Below are the code and all the weights of a small trained network. Each question names an input and a class and asks about switching units off, where a switched-off unit gives its printed mean instead of its output.

import numpy as np


def w(rows, s, z=0):
    codes = np.array(rows[::2]) - 128.0
    scale = np.full(codes.shape[1], s)
    scale[-1] = z or s
    return codes * scale


def f(y):
    return np.maximum(y, 0)


def log_softmax(a):
    a = a - a.max(-1, keepdims=True)
    return a - np.log(np.exp(a).sum(-1, keepdims=True))


def net(x, mask):
    res = np.array(x, float).reshape(1, 4) / 4 @ E
    y = f(res @ A[0][:, :-1].T + A[0][:, -1])
    res = res + np.where(mask, y, B[0][:, -1]) @ B[0][:, :-1]
    return log_softmax(res[-1] @ U[:, :-1].T + U[:, -1])


A, B = {}, {}
E = w([
[148,63,141,105,112,172,68,74,82,103,209],'x0',
[39,90,227,254,195,214,140,149,173,173,156],'x1',
[180,179,188,164,73,192,88,154,119,76,63],'x2',
[187,61,120,187,125,139,184,87,96,142,67],'x3',
],0.014)
A[0] = w([
[230,61,89,146,100,115,194,54,79,158,43,9],'n0',
[138,207,101,143,131,59,180,198,152,133,48,206],'n1',
[133,199,86,98,139,64,178,157,149,143,31,105],'n2',
[80,222,112,46,97,88,39,162,180,71,179,7],'n3',
[172,189,156,145,61,136,118,138,99,60,79,137],'n4',
[177,63,121,50,90,146,40,54,18,59,190,101],'n5',
[219,175,40,9,63,65,130,127,50,99,94,68],'n6',
[122,202,116,80,138,98,203,145,143,139,70,3],'n7',
[118,110,12,61,168,45,213,93,104,188,184,133],'n8',
[129,150,184,139,145,171,118,127,129,113,107,67],'n9',
[220,189,143,101,67,183,74,180,109,66,57,115],'n10',
],0.013,0.0049)
B[0] = w([
[233,220,70,118,35,115,218,210,187,202,146,186],'n0',
[129,110,126,149,83,183,124,73,54,107,199,202],'n1',
[162,84,114,177,90,184,78,85,76,45,173,193],'n2',
[246,211,69,118,55,128,213,228,186,165,102,197],'n3',
[158,66,120,89,183,61,62,125,166,119,62,179],'n4',
[123,110,139,161,53,191,76,64,54,31,250,214],'n5',
[41,164,197,207,222,176,183,151,131,221,80,252],'n6',
[109,123,105,145,99,165,128,78,74,92,213,172],'n7',
[155,30,95,56,180,71,47,58,187,156,46,227],'n8',
[81,124,163,92,147,99,128,123,142,172,144,156],'n9',
[145,12,76,59,177,97,67,99,176,165,109,197],'n10',
],0.012,0.037)
U = w([
[144,71,87,11,170,28,45,76,147,132,101,221],'0',
[131,132,141,161,29,176,74,78,46,40,181,87],'1',
[27,157,216,233,231,167,174,182,163,223,109,3],'2',
[235,239,59,66,1,71,203,210,152,158,123,85],'3',
],0.016,0.0049)

Each question gives the input, the list of numbers given to net, and the class t.
The units are the neurons (one row each of A and B). Each row of codes is followed by its name. A weight is (code - 128) times the scale printed after its matrix; where a second scale follows, it is the last column's (A, B and U).
mask holds one flag per neuron, in row order. A switched-off neuron (its flag False) gives its mean, the last column of its row in B, instead of its output. The means were averaged over made-up inputs and are rounded, as every weight is.
A unit's drop is (log p(t) with every unit on - log p(t) with that unit switched off) / (log p(t) with every unit on - log p(t) with every unit switched off).
The circuit of an input: a set's keep is (log p(t) with only the set's units on - log p(t) with every unit switched off) / (log p(t) with every unit on - log p(t) with every unit switched off). Starting from all 11 units, units are removed one at a time, each time the one whose removal leaves the highest keep (on an exact tie, the one counted first), for as long as the keep stays at least 0.8.
circuit, biggest first: the units of the circuit, biggest drop first
most important unit: the unit with the biggest drop
k most important neurons: the k neurons with the biggest drops, biggest first
drop when u is switched off: that unit's drop, to one decimal
input [5,-7,-2,5], class 2: circuit, biggest first	n6
input [0,4,2,4], class 2: 2 most important neurons	n3, n5
input [-7,5,-8,1], class 0: 2 most important neurons	n8, n5
input [2,6,-6,3], class 0: 2 most important neurons	n6, n5
input [7,-4,-5,8], class 3: 2 most important neurons	n0, n2
input [0,-5,-3,5], class 2: 2 most important neurons	n6, n3
input [8,2,8,-5], class 0: 4 most important neurons	n10, n4, n1, n2
input [2,4,3,5], class 3: 3 most important neurons	n6, n8, n5
input [-6,-5,4,-5], class 1: 4 most important neurons	n2, n1, n8, n7
input [8,-4,1,-8], class 1: 2 most important neurons	n5, n0
input [-1,7,7,1], class 0: 2 most important neurons	n6, n4
input [-7,-1,-3,6], class 1: 2 most important neurons	n2, n3
input [0,3,-2,3], class 2: 4 most important neurons	n5, n8, n3, n10
input [-2,-4,-3,0], class 2: most important unit	n6
input [-5,4,1,-8], class 3: 2 most important neurons	n3, n6
input [1,6,-7,-3], class 0: drop when n4 is switched off	0.0
input [2,4,3,-4], class 2: drop when n10 is switched off	0.7
input [-8,1,-1,7], class 1: drop when n1 is switched off	1.2
